Below are the code and all the weights of a small trained network. Each question names an input and a target symbol and asks about switching units off, where a switched-off unit gives its printed mean instead of its output.

import numpy as np


def w(rows, s, z=0):
    codes = np.array(rows[::2]) - 128.0
    scale = np.full(codes.shape[1], s)
    scale[-1] = z or s
    return codes * scale


def f(y):
    return y / 2 * (1 + np.tanh(0.7978845608 * (y + 0.044715 * y**3)))


def softmax(a):
    e = np.exp(a - a.max(-1, keepdims=True))
    return e / e.sum(-1, keepdims=True)


def log_softmax(a):
    a = a - a.max(-1, keepdims=True)
    return a - np.log(np.exp(a).sum(-1, keepdims=True))


def net(x, mask):
    ids = ['γηλμστ'.index(c) for c in x.split()]
    T = len(ids)
    res = E[ids] + P[:T]
    u = 0
    for l in range(2):
        q, k, v = (res @ M[l].T for M in (Q, K, V))
        z = softmax(np.where(np.tri(T) > 0, q @ k.T / 4**0.5, -1e9)) @ v
        res = res + np.where(mask[u], z, O[l][:, -1]) @ O[l][:, :-1]
        u += 1
        y = f(res @ A[l][:, :-1].T + A[l][:, -1])
        res = res + np.where(mask[u : u + 4], y, B[l][:, -1]) @ B[l][:, :-1]
        u += 4
    return log_softmax(res[-1] @ U[:, :-1].T + U[:, -1])


Q, K, V, O, A, B = {}, {}, {}, {}, {}, {}
E = w([
[149,71,121,136,48],'γ',
[165,171,57,147,57],'η',
[167,55,134,115,115],'λ',
[150,128,73,146,70],'μ',
[66,164,4,114,143],'σ',
[167,154,89,195,85],'τ',
],0.02)
P = w([
[143,108,145,1,114],'0',
[37,42,135,156,186],'1',
[131,73,152,56,50],'2',
[88,101,145,146,138],'3',
[86,129,166,121,49],'4',
[103,115,164,142,111],'5',
[153,130,129,169,163],'6',
[185,24,178,151,191],'7',
[148,128,172,131,32],'8',
[176,129,138,156,214],'9',
[210,43,185,143,176],'10',
[128,72,187,102,95],'11',
[103,178,168,125,156],'12',
],0.0085)
Q[0] = w([
[128,174,209,221,114],'0.h1',
[123,185,81,141,142],'0.h1',
[124,80,90,111,55],'0.h1',
[147,94,75,2,49],'0.h1',
],0.0075)
K[0] = w([
[149,12,229,254,99],'0.h1',
[90,83,158,113,96],'0.h1',
[39,135,172,89,170],'0.h1',
[97,118,100,128,202],'0.h1',
],0.0076)
V[0] = w([
[122,112,147,70,107],'0.h1',
[254,54,89,189,80],'0.h1',
[198,118,93,53,164],'0.h1',
[98,144,65,15,140],'0.h1',
],0.0065)
O[0] = w([
[104,37,132,163,85,138],'0.h1',
[206,88,133,182,102,254],'0.h1',
[246,216,125,181,172,140],'0.h1',
[43,100,129,27,191,172],'0.h1',
],0.012,0.0054)
A[0] = w([
[117,173,141,210,76,252],'0.n1',
[136,110,142,165,69,234],'0.n2',
[76,170,107,122,175,112],'0.n3',
[68,101,247,123,23,100],'0.n4',
],0.011,0.0019)
B[0] = w([
[121,126,189,189,194,221],'0.n1',
[144,17,67,136,182,252],'0.n2',
[119,132,254,205,114,158],'0.n3',
[126,83,199,184,115,181],'0.n4',
],0.0077,0.012)
Q[1] = w([
[109,1,215,83,230],'1.h1',
[97,155,133,157,156],'1.h1',
[179,108,221,46,69],'1.h1',
[184,3,73,37,103],'1.h1',
],0.0058)
K[1] = w([
[224,111,181,206,239],'1.h1',
[155,92,201,183,120],'1.h1',
[3,253,67,8,81],'1.h1',
[202,5,169,153,93],'1.h1',
],0.0043)
V[1] = w([
[154,145,147,212,145],'1.h1',
[134,132,221,105,2],'1.h1',
[80,131,158,81,187],'1.h1',
[158,251,46,87,139],'1.h1',
],0.0088)
O[1] = w([
[72,193,2,188,59,174],'1.h1',
[38,59,89,56,214,117],'1.h1',
[112,181,88,160,110,82],'1.h1',
[158,65,159,74,41,4],'1.h1',
],0.0083,0.032)
A[1] = w([
[62,110,117,93,171,90],'1.n1',
[185,149,89,158,38,219],'1.n2',
[76,12,126,206,217,90],'1.n3',
[184,218,218,2,28,8],'1.n4',
],0.0056,0.0013)
B[1] = w([
[133,158,96,203,47,139],'1.n1',
[10,171,161,85,140,150],'1.n2',
[144,103,118,130,105,254],'1.n3',
[164,194,137,108,148,129],'1.n4',
],0.011,0.022)
U = w([
[147,88,177,124,170,72],'γ',
[210,171,221,79,129,154],'η',
[226,134,243,88,179,125],'λ',
[184,139,161,68,92,141],'μ',
[62,175,201,61,233,250],'σ',
[142,192,119,114,2,79],'τ',
],0.0051,0.0021)

Each question gives the input, a string of symbols that net reads in full, and the target symbol t.
The units are the heads (4 rows each of Q, K, V and O) and the neurons (one row each of A and B). Each row of codes is followed by its name. A weight is (code - 128) times the scale printed after its matrix; where a second scale follows, it is the last column's (O, A, B and U).
mask holds one flag per unit, layer by layer, with each layer's heads first. A switched-off unit (its flag False) gives its mean, the last column of its rows in O or B, instead of its output. The means were averaged over made-up inputs and are rounded, as every weight is.
A unit's drop is (log p(t) with every unit on - log p(t) with that unit switched off) / (log p(t) with every unit on - log p(t) with every unit switched off).
The circuit of an input: a set's keep is (log p(t) with only the set's units on - log p(t) with every unit switched off) / (log p(t) with every unit on - log p(t) with every unit switched off). Starting from all 10 units, units are removed one at a time, each time the one whose removal leaves the highest keep (on an exact tie, the one counted first), for as long as the keep stays at least 0.8.
units of the circuit, in order: the units of the circuit, biggest drop first
unit that matters most: the unit with the biggest drop
top k neurons: the k neurons with the biggest drops, biggest first
top k neurons in layer l: the k neurons of layer l with the biggest drops, biggest first
drop of u: that unit's drop, to one decimal
input τ μ σ η σ η τ σ, target τ: unit that matters most => 1.h1
input σ λ γ η μ γ τ μ, target τ: units of the circuit, in order => 0.h1, 1.h1, 0.n1
input λ τ λ μ μ γ γ μ λ τ μ σ, target τ: units of the circuit, in order => 0.n1, 1.n1
input σ η σ μ σ λ τ λ τ τ λ, target τ: units of the circuit, in order => 0.h1, 1.h1, 0.n1
input γ γ γ λ τ η η λ γ σ μ μ, target σ: units of the circuit, in order => 0.h1, 1.h1
input γ τ γ μ γ σ λ γ η γ σ λ, target σ: top 2 neurons in layer 0 => 0.n2, 0.n4
input η γ τ σ σ μ σ τ λ γ τ, target τ: top 2 neurons => 0.n1, 0.n2
input σ σ η τ γ σ η μ λ μ τ, target τ: units of the circuit, in order => 1.h1, 0.h1, 0.n1
input σ σ σ γ, target σ: top 3 neurons => 0.n3, 1.n3, 0.n2
input σ σ τ, target σ: top 2 neurons => 0.n3, 1.n3
input τ τ γ γ γ σ λ λ, target σ: units of the circuit, in order => 0.h1, 0.n4, 1.h1
input γ σ γ, target σ: top 2 neurons in layer 0 => 0.n2, 0.n3
input μ σ η, target σ: top 3 neurons => 0.n3, 1.n3, 0.n2
input σ γ η, target σ: top neuron in layer 0 => 0.n3
input η σ μ, target σ: drop of 0.n1 => -0.1
input τ σ τ τ η τ η γ τ γ, target τ: drop of 1.h1 => 0.7
input τ γ γ γ η, target γ: drop of 1.n3 => 0.1
